[ 74.1 -56.8   5.5  71.5] => -56.8
[ 0.0 39.7 89.9 81.9] => 39.7
[ 68.7 -35.1 -20.1  39.2] => -35.1
[-50.5  59.6  26.9 -77.9] => 59.6
[-3.3 -7.8 43.8 85.8] => -7.8
[ 25.2 -20.6 -78.9  -5.7] => -20.6
[68.7 50.9 53.2 21.5] => 50.9
---
array([[79, 43, 46, 74, 45],
       [76, 53, 52, 76, 52],
       [16, 81, 80, 82, 88]]) 88, 16

array([-915,   46,  250,  816,    9,  -36]) 816, -915

array([874, 827, 314, 767, 570, 464,  24]) 874, 24

array([ 25, -39, -31,  -6,  -2, -10,  26]) 26, -39

array([ -29,  521, -627, -450, -709, -678]) 521, -709

array([ 29, 195, 203,  80, 174]) 203, 29
---
[5905, 7005, 2755, 7864] → 5905
[547, 965, 284, 319, 192] → 547
[-665, 732, 569, -628, -33, 84] → -665
[-15, 46, 44, 23, 48, -18, -47] → -15
[4429, 7751, 2628, 4538, 4280, 1727, 5111] → 4429
[40, 75, 54, 34, 81, 21] → 40
[7, 7, 7, 7, 2] → 7
[2967, 3187, 9397, 7477, 4743] → 2967
---
array([[-1.8,  2.0, -0.7, -1.6,  1.8,  1.7, -1.8],
       [-2.2, -2.0,  0.7,  1.8,  1.9, -1.7,  2.1]])
2.0

array([[ 106.2,   79.4, -105.3, -174.1,   45.6,  143.8],
       [ 155.5,   98.9,  -78.1,   -6.4,   54.2,  -68.8]])
79.4

array([[-21.893,  14.711,   8.547,  -0.422, -13.788, -10.633,  16.436],
       [  7.207,   3.962,  18.125, -16.927, -18.877,  14.637, -12.216]])
14.711

array([[ 13.0,  -7.6,  20.8,  15.2, -18.5],
       [-21.8,  10.6, -13.4, -16.2,   5.0]])
-7.6

array([[ -0.7, -11.7,  21.1,  -0.1,   1.4,  -2.4,   1.9],
       [  0.1, -19.2,   6.3,   1.2,   0.9, -14.7,   1.9]])
-11.7

array([[ 0.370, -1.670,  1.421, -1.528],
       [ 1.314,  1.970,  0.561,  1.683]])
-1.670

array([[-175.001,  -46.769,    9.779,  -92.638,  -73.436,  -55.784,
         203.446],
       [-152.043,  -57.537,   -0.666,  -88.329,  -67.547,  -72.991,
         174.890]])
-46.769

array([[ -4.12,  11.37,  -8.09,  -2.04,  -8.16],
       [ -1.55,  -2.89,   2.83,   5.04, -12.11]])
11.37
---
[[5 4 8 1 3]
 [4 3 0 5 4]] result: 1

[[  6  30   5  19   7]
 [ 24   5   9  26   7]
 [-40  15 -29  12  37]] result: 26

[[408 387 958 221 285 342]
 [101 595  17  84 478 201]
 [ 45  27 745 412 330 385]] result: 478

[[3 8 6 3 9 8 9]
 [6 5 4 6 5 5 5]
 [8 3 1 8 3 2 3]] result: 5

[[163 124  60 137 151 209]
 [150 221  94 159 134  84]] result: 151

[[20 18 47 32]
 [17 26 89 47]] result: 47

[[453 838 225 245 450]
 [625 760 841 791 895]] result: 245

[[ -6 -17  34 -19 -29 -19]
 [  2 -17  26  -6 -43  -7]
 [ 11  43   5  15  31   1]] result: -43

[[6 5 7 7 3]
 [6 6 6 7 3]
 [6 7 7 7 2]] result: 7
---
array([[124, 198, 177, 115,  71, 158,  28],
       [136,  92, 158, 125, 149, 136, 131],
       [172,  40,  28, 120,  48, 126,  62]]) result: 136

array([[2, 3, 6, 2, 5],
       [7, 8, 6, 8, 6]]) result: 8

array([[171, 217, 245, 123, 267, 260, 176],
       [265, 884, 211, 224, 721, 193, 244]]) result: 193

array([[  1, 125, 137,  72],
       [141,  12, 239,  38]]) result: 239

array([[4, 6, 6, 0, 2, 2, 5],
       [4, 7, 5, 4, 3, 3, 5]]) result: 3

array([[-551,   75,  509,  113],
       [-564,  731,  -49,  172]]) result: -49

array([[84, 29, 29, 46, 47],
       [18, 97, 97, 76, 66]]) result: 76

array([[545, 157, 176, 407, 578, 189],
       [593, 463, 428, 861, 231, 554],
       [801,  81, 213, 223, 345, 299]]) result: 231
---
[[194, 677, 305, 492, 157],
 [214, 513, 340, 373, 673],
 [478, 514, 627, 792, 273]] --> 214

[[1, 7, 8, 6, 5],
 [2, 3, 4, 6, 9]] --> 2

[[15, 82, 8, 31, 35],
 [46, 14, 23, 31, 7],
 [22, 65, 34, 25, 6]] --> 46

[[8789, 3976, 1578, 2543, 2543],
 [3636, 4858, 6857, 8102, 8102],
 [2084, 1823, 4126, 6391, 6391]] --> 3636

[[1144, 5672, 7968, 6666, 5548],
 [9395, 3458, 9703, 7796, 6790]] --> 9395

[[575, 780, 563, 967, 387],
 [804, 242, 720, 694, 431]] --> 804

[[729, 233, -59, -254, -253, -163],
 [-508, -13, 479, 504, 531, 256],
 [315, 663, 96, 320, -259, -149]] --> -508
